Below are the code and all the weights of a small trained network. Each question names an input and a class and asks about switching units off, where a switched-off unit gives its printed mean instead of its output.

import numpy as np


def w(rows, s, z=0):
    codes = np.array(rows[::2]) - 128.0
    scale = np.full(codes.shape[1], s)
    scale[-1] = z or s
    return codes * scale


def f(y):
    return np.maximum(y, 0)


def log_softmax(a):
    a = a - a.max(-1, keepdims=True)
    return a - np.log(np.exp(a).sum(-1, keepdims=True))


def net(x, mask):
    res = np.array(x, float).reshape(1, 7) / 4 @ E
    y = f(res @ A[0][:, :-1].T + A[0][:, -1])
    res = res + np.where(mask, y, B[0][:, -1]) @ B[0][:, :-1]
    return log_softmax(res[-1] @ U[:, :-1].T + U[:, -1])


A, B = {}, {}
E = w([
[28,181,191],'x0',
[129,128,128],'x1',
[127,129,127],'x2',
[128,128,128],'x3',
[127,130,128],'x4',
[210,157,235],'x5',
[157,250,74],'x6',
],0.013)
A[0] = w([
[197,92,79,254],'n1',
[32,175,184,212],'n2',
[196,154,222,190],'n3',
[156,253,71,204],'n4',
[107,45,163,252],'n5',
[202,115,149,138],'n6',
],0.013,0.0073)
B[0] = w([
[230,77,62,210],'n1',
[31,162,145,219],'n2',
[189,155,251,213],'n3',
[149,224,87,249],'n4',
[87,24,148,204],'n5',
[201,118,167,175],'n6',
],0.012,0.019)
U = w([
[130,34,52,240],'0',
[182,67,166,111],'1',
[37,85,107,201],'2',
[96,109,213,88],'3',
[158,144,12,163],'4',
[207,169,125,64],'5',
[69,185,60,143],'6',
[124,207,172,4],'7',
],0.011,0.004)

Each question gives the input, the list of numbers given to net, and the class t.
The units are the neurons (one row each of A and B). Each row of codes is followed by its name. A weight is (code - 128) times the scale printed after its matrix; where a second scale follows, it is the last column's (A, B and U).
mask holds one flag per neuron, in row order. A switched-off neuron (its flag False) gives its mean, the last column of its row in B, instead of its output. The means were averaged over made-up inputs and are rounded, as every weight is.
A unit's drop is (log p(t) with every unit on - log p(t) with that unit switched off) / (log p(t) with every unit on - log p(t) with every unit switched off).
The circuit of an input: a set's keep is (log p(t) with only the set's units on - log p(t) with every unit switched off) / (log p(t) with every unit on - log p(t) with every unit switched off). Starting from all 6 units, units are removed one at a time, each time the one whose removal leaves the highest keep (on an exact tie, the one counted first), for as long as the keep stays at least 0.8.
units of the circuit, in order: the units of the circuit, biggest drop first
unit that matters most: the unit with the biggest drop
top k neurons: the k neurons with the biggest drops, biggest first
drop of u: that unit's drop, to one decimal
input [-7,-2,-2,2,5,-3,0], class 0: unit that matters most : n4
input [-5,4,-5,4,-8,0,-7], class 0: top 3 neurons : (n3, n5, n1)
input [1,-8,-6,2,-1,6,-3], class 3: top 2 neurons : (n1, n3)
input [1,-4,5,-2,-7,-8,0], class 2: units of the circuit, in order : (n4, n1)
input [4,-2,1,-1,-7,0,-5], class 2: units of the circuit, in order : (n3, n2)
input [2,0,7,-7,-1,7,-3], class 3: units of the circuit, in order : (n1, n4)
input [0,2,7,8,0,-3,-6], class 0: top 2 neurons : (n2, n3)
input [3,-1,7,6,-5,-4,-4], class 2: top 2 neurons : (n3, n1)
input [3,-7,-3,0,-5,7,0], class 3: top 2 neurons : (n4, n1)
input [4,2,7,-8,5,-1,0], class 2: top 2 neurons : (n4, n3)
input [3,8,-4,-1,-4,-4,2], class 6: units of the circuit, in order : (n3, n1)
input [-7,2,-8,6,-8,-1,-1], class 0: top 3 neurons : (n3, n4, n1)
input [6,6,-1,6,-7,0,8], class 6: units of the circuit, in order : (n3, n2)
input [-3,5,-1,-4,5,-2,-8], class 0: units of the circuit, in order : (n3)
input [-5,-2,-6,-4,5,0,-6], class 0: top 3 neurons : (n3, n5, n1)
input [0,-4,-4,6,-4,-2,-7], class 0: top 2 neurons : (n3, n2)
input [0,-4,-3,2,-1,-8,0], class 0: top 2 neurons : (n4, n2)
input [2,6,-6,-3,7,-1,6], class 6: units of the circuit, in order : (n3, n1)
input [6,8,-5,5,3,3,0], class 3: drop of n5 : -0.2
input [-5,6,1,-1,-1,6,0], class 1: drop of n4 : 1.2
